Below is a small trained network, with its code and all its weights. Each question gives an input and a target symbol and asks what happens when units are switched off, that is, made to give their printed mean instead of their output.

import numpy as np


def w(rows, s, z=0):
    codes = np.array(rows[::2]) - 128.0
    scale = np.full(codes.shape[1], s)
    scale[-1] = z or s
    return codes * scale


def norm(h):
    return h / np.sqrt((h * h).mean(-1, keepdims=True) + 1e-5)


def softmax(a):
    e = np.exp(a - a.max(-1, keepdims=True))
    return e / e.sum(-1, keepdims=True)


def log_softmax(a):
    a = a - a.max(-1, keepdims=True)
    return a - np.log(np.exp(a).sum(-1, keepdims=True))


def net(x, mask):
    ids = ['ΔΘΛΦΨΩαγζμξπστ'.index(c) for c in x.split()]
    T = len(ids)
    res = E[ids] + P[:T]
    u = 0
    for l in range(3):
        r = norm(res)
        for j in range(2):
            rows = slice(4 * j, 4 * j + 4)
            q, k, v = (r @ M[l][rows].T for M in (Q, K, V))
            z = softmax(np.where(np.tri(T) > 0, q @ k.T / 4**0.5, -1e9)) @ v
            o = O[l][rows]
            res = res + np.where(mask[u + j], z, o[:, -1]) @ o[:, :-1]
        u += 2
    return log_softmax(norm(res)[-1] @ U[:, :-1].T + U[:, -1])


Q, K, V, O = {}, {}, {}, {}
E = w([
[99,166,143,113,155,140,152,110,143],'Δ',
[87,158,100,157,150,139,157,102,151],'Θ',
[123,132,124,137,131,107,150,188,128],'Λ',
[134,150,129,129,123,161,135,135,140],'Φ',
[127,157,139,95,87,102,164,83,179],'Ψ',
[79,132,133,140,133,141,153,97,127],'Ω',
[134,136,72,139,111,162,160,176,114],'α',
[99,154,104,91,165,126,99,127,114],'γ',
[110,210,156,114,79,108,129,118,133],'ζ',
[166,140,93,254,147,178,166,150,204],'μ',
[129,166,112,119,148,168,151,111,139],'ξ',
[114,102,126,80,128,161,107,131,177],'π',
[145,158,102,136,127,147,115,136,148],'σ',
[151,139,59,132,121,121,127,159,143],'τ',
],0.028)
P = w([
[254,76,154,206,181,68,162,113,97],'0',
[47,182,102,191,134,238,183,132,133],'1',
[85,165,92,179,97,218,160,162,132],'2',
[67,162,82,175,77,198,157,154,122],'3',
[70,168,110,160,101,183,126,154,131],'4',
[65,186,125,154,102,174,104,163,144],'5',
[85,173,138,120,102,164,129,169,133],'6',
[78,158,120,145,73,136,117,177,139],'7',
[56,132,132,131,85,128,140,163,125],'8',
[77,142,138,100,86,105,150,160,131],'9',
[79,131,133,92,72,74,164,161,133],'10',
[70,129,152,70,66,76,188,166,131],'11',
[138,146,145,114,78,124,175,164,122],'12',
],0.0072)
Q[0] = w([
[179,200,128,106,37,160,89,49,210],'L0H1',
[119,51,138,29,96,81,29,114,69],'L0H1',
[139,143,185,99,183,109,98,103,119],'L0H1',
[159,59,121,141,168,150,77,119,135],'L0H1',
[19,253,1,111,143,223,108,121,133],'L0H2',
[118,135,59,125,103,186,239,115,226],'L0H2',
[211,104,191,129,126,27,72,138,63],'L0H2',
[84,213,83,66,138,115,140,125,85],'L0H2',
],0.008)
K[0] = w([
[93,156,137,115,73,175,134,149,141],'L0H1',
[86,96,131,107,142,175,52,134,105],'L0H1',
[92,133,76,55,173,134,63,131,79],'L0H1',
[83,126,59,127,218,165,150,99,123],'L0H1',
[33,160,166,19,85,82,72,212,113],'L0H2',
[38,83,144,59,106,44,228,104,178],'L0H2',
[152,145,148,190,171,203,170,71,80],'L0H2',
[113,108,135,44,134,1,85,149,117],'L0H2',
],0.0089)
V[0] = w([
[149,81,130,104,177,137,102,97,111],'L0H1',
[151,92,163,139,138,118,148,170,80],'L0H1',
[106,141,118,131,118,183,145,174,120],'L0H1',
[104,119,129,155,135,72,191,129,151],'L0H1',
[117,117,101,169,127,135,145,112,80],'L0H2',
[148,171,126,173,72,126,124,81,79],'L0H2',
[166,125,162,182,117,138,145,196,128],'L0H2',
[138,174,150,104,169,122,106,131,8],'L0H2',
],0.011)
O[0] = w([
[211,71,97,211,87,63,142,98,194,4],'L0H1',
[150,84,173,120,173,102,59,135,105,1],'L0H1',
[53,117,128,123,210,173,197,137,100,203],'L0H1',
[84,152,129,82,112,106,72,189,119,210],'L0H1',
[81,93,181,176,145,113,176,177,153,78],'L0H2',
[117,115,239,193,53,91,205,38,101,30],'L0H2',
[82,105,237,92,140,148,93,163,123,5],'L0H2',
[91,67,101,170,131,111,141,109,1,103],'L0H2',
],0.0078,0.0065)
Q[1] = w([
[196,11,99,163,116,100,59,126,119],'L1H1',
[90,75,64,179,100,196,145,120,179],'L1H1',
[107,127,55,112,196,173,92,140,97],'L1H1',
[242,43,127,169,98,101,22,2,144],'L1H1',
[80,77,187,156,111,123,133,105,137],'L1H2',
[187,65,195,208,165,72,58,96,65],'L1H2',
[110,186,51,113,155,100,149,150,121],'L1H2',
[62,163,85,149,109,136,178,170,131],'L1H2',
],0.0087)
K[1] = w([
[153,47,172,214,127,235,118,122,185],'L1H1',
[58,197,116,175,171,103,93,81,228],'L1H1',
[131,159,91,213,189,6,133,130,127],'L1H1',
[132,54,100,157,132,234,106,62,172],'L1H1',
[2,63,121,100,75,236,191,155,125],'L1H2',
[41,161,100,72,113,166,152,190,132],'L1H2',
[224,151,159,255,102,35,139,155,136],'L1H2',
[130,90,144,148,54,88,34,32,164],'L1H2',
],0.0075)
V[1] = w([
[116,129,104,112,83,48,139,103,81],'L1H1',
[122,118,76,223,160,111,109,97,244],'L1H1',
[152,69,208,52,37,194,123,160,113],'L1H1',
[178,139,120,89,161,157,138,33,91],'L1H1',
[146,40,142,167,190,71,152,156,62],'L1H2',
[255,169,253,97,97,63,165,53,66],'L1H2',
[209,182,127,104,93,53,13,151,119],'L1H2',
[49,189,197,80,112,125,185,204,89],'L1H2',
],0.0079)
O[1] = w([
[52,149,98,101,147,135,102,158,77,120],'L1H1',
[194,80,176,53,156,66,214,164,76,167],'L1H1',
[132,80,139,193,90,115,35,115,162,1],'L1H1',
[100,99,76,115,69,170,151,64,139,82],'L1H1',
[131,36,112,87,81,125,186,91,117,87],'L1H2',
[75,145,163,114,82,181,141,146,54,79],'L1H2',
[2,99,174,113,168,107,194,102,162,88],'L1H2',
[126,203,116,21,108,62,152,52,118,154],'L1H2',
],0.0086,0.0093)
Q[2] = w([
[153,106,129,136,109,143,55,182,150],'L2H1',
[210,88,162,165,105,50,146,162,139],'L2H1',
[107,151,36,127,156,156,122,159,155],'L2H1',
[205,64,171,163,131,133,177,148,134],'L2H1',
[175,88,166,206,126,94,117,32,113],'L2H2',
[121,159,102,137,162,147,230,181,99],'L2H2',
[137,255,118,59,214,146,146,108,124],'L2H2',
[73,223,88,83,179,159,118,214,118],'L2H2',
],0.0078)
K[2] = w([
[117,147,150,149,131,104,161,112,69],'L2H1',
[129,211,74,121,94,111,157,143,137],'L2H1',
[142,58,179,149,179,115,114,184,114],'L2H1',
[112,218,99,136,126,126,152,153,116],'L2H1',
[67,213,152,87,145,154,97,158,143],'L2H2',
[175,67,128,155,86,158,64,139,71],'L2H2',
[142,89,189,148,190,69,61,123,95],'L2H2',
[254,66,136,215,170,120,123,89,77],'L2H2',
],0.0089)
V[2] = w([
[134,97,90,3,54,162,49,92,42],'L2H1',
[225,99,151,205,68,139,160,98,187],'L2H1',
[144,15,143,104,210,81,36,79,131],'L2H1',
[166,113,168,176,86,229,83,50,138],'L2H1',
[93,74,243,128,113,135,48,118,159],'L2H2',
[117,171,111,50,106,216,78,92,196],'L2H2',
[106,144,72,81,137,216,64,129,252],'L2H2',
[64,146,162,12,115,98,89,186,94],'L2H2',
],0.0071)
O[2] = w([
[107,27,50,104,124,229,39,191,121,89],'L2H1',
[130,169,162,46,179,215,203,170,116,65],'L2H1',
[85,110,21,90,67,76,168,178,122,47],'L2H1',
[149,162,148,79,182,200,205,183,150,14],'L2H1',
[91,133,135,55,2,123,152,249,128,2],'L2H2',
[144,218,68,162,158,151,150,215,70,72],'L2H2',
[120,234,38,182,115,116,157,198,115,56],'L2H2',
[102,94,156,72,187,19,126,200,86,154],'L2H2',
],0.0073,0.0082)
U = w([
[69,127,222,167,231,134,17,199,137,248],'Δ',
[203,147,173,161,122,230,92,92,107,157],'Θ',
[88,124,82,132,196,124,160,93,34,197],'Λ',
[107,138,214,122,162,67,203,71,189,56],'Φ',
[139,211,153,135,56,153,146,50,215,126],'Ψ',
[130,163,129,220,198,147,176,171,206,156],'Ω',
[85,202,149,169,44,169,65,59,102,107],'α',
[130,102,191,76,134,137,84,78,124,29],'γ',
[129,144,83,47,204,184,102,140,254,12],'ζ',
[193,182,155,132,189,86,59,40,148,120],'μ',
[111,144,226,101,150,168,152,146,119,88],'ξ',
[115,54,147,175,185,173,140,65,193,156],'π',
[126,122,117,123,65,62,101,144,160,254],'σ',
[166,137,172,105,134,151,133,165,103,113],'τ',
],0.0072,0.002)

Each question gives the input, a string of symbols that net reads in full, and the target symbol t.
The units are the heads (4 rows each of Q, K, V and O). Each row of codes is followed by its name. A weight is (code - 128) times the scale printed after its matrix; where a second scale follows, it is the last column's (O and U).
mask holds one flag per head, layer by layer. A switched-off head (its flag False) gives its mean, the last column of its rows in O, instead of its output. The means were averaged over made-up inputs and are rounded, as every weight is.
A unit's drop is (log p(t) with every unit on - log p(t) with that unit switched off) / (log p(t) with every unit on - log p(t) with every unit switched off).
The circuit of an input: a set's keep is (log p(t) with only the set's units on - log p(t) with every unit switched off) / (log p(t) with every unit on - log p(t) with every unit switched off). Starting from all 6 units, units are removed one at a time, each time the one whose removal leaves the highest keep (on an exact tie, the one counted first), for as long as the keep stays at least 0.8.
circuit, biggest first: the units of the circuit, biggest drop first
most important unit: the unit with the biggest drop
heads that matter: for each layer, one digit per head in row order, 1 if its drop is at least 0.15 and else 0, layers parted by /
input γ Δ ξ γ Θ α γ ξ γ Θ σ Θ, target π: most important unit -> L0H1
input π σ π γ Φ Θ π π Φ α Θ σ, target Ω: circuit, biggest first -> [L1H2 L0H1]
input τ π π Δ Ψ Θ Λ, target Φ: circuit, biggest first -> [L0H1 L1H2 L2H1]
input ξ ξ Δ, target Θ: circuit, biggest first -> [L1H2 L0H2 L0H1]
input Ψ Θ τ γ σ μ γ Λ π, target Δ: circuit, biggest first -> [L1H2 L0H1 L1H1]
input π π Ψ α γ, target Ω: heads that matter -> 10 / 01 / 01
input π Θ μ Ψ Θ σ μ Θ, target Ω: circuit, biggest first -> [L1H2 L2H2 L0H1]
input μ Θ π Θ τ Θ π Θ Θ Ψ Θ, target Ψ: heads that matter -> 01 / 00 / 01
input τ Θ Θ Θ Θ, target Φ: circuit, biggest first -> [L0H1 L0H2 L1H2 L2H1]
input ξ Θ Θ Θ Θ Δ Θ Θ ξ Θ Θ τ σ, target Θ: heads that matter -> 11 / 01 / 00
input ζ γ Θ γ ξ α Λ Φ Θ γ Λ, target Δ: circuit, biggest first -> [L1H1 L0H2]
input π Θ Θ Θ γ Θ Ω Θ π Λ, target Ω: circuit, biggest first -> [L2H2 L1H2 L0H1]
input γ Θ γ ξ ξ γ τ ξ σ, target π: heads that matter -> 10 / 01 / 01
input ξ α Λ Λ ζ Φ Ω, target α: circuit, biggest first -> [L0H2 L1H1]
input γ Θ Ω π ξ Θ γ Θ ζ ζ Θ γ π, target π: heads that matter -> 10 / 01 / 00
input Θ Θ Θ α Θ α, target μ: most important unit -> L1H2
input τ Ψ Φ, target Φ: circuit, biggest first -> [L0H1 L1H2 L0H2]
input ξ Θ π ζ ξ, target Θ: circuit, biggest first -> [L0H1 L1H2 L0H2]
input ξ γ Λ, target Θ: heads that matter -> 11 / 01 / 01
input γ Θ σ ξ γ Θ π Ω Θ, target ζ: circuit, biggest first -> [L0H2]
input γ μ Φ τ ξ Θ Λ μ ξ Θ γ ξ, target π: heads that matter -> 10 / 01 / 01
input Θ γ τ Λ γ Ψ α, target μ: circuit, biggest first -> [L0H2 L2H1]
input ξ γ γ ξ, target Θ: circuit, biggest first -> [L1H2 L0H1 L0H2 L2H1]
input Δ Θ Θ τ τ γ γ, target Λ: heads that matter -> 11 / 01 / 00
input α Θ π τ Δ, target ζ: heads that matter -> 11 / 11 / 10
input γ Θ σ σ, target Λ: heads that matter -> 01 / 10 / 00
input Θ γ γ γ Λ, target μ: most important unit -> L1H2
input π ξ Δ γ Λ Θ σ Θ Λ Θ, target Δ: heads that matter -> 11 / 00 / 00
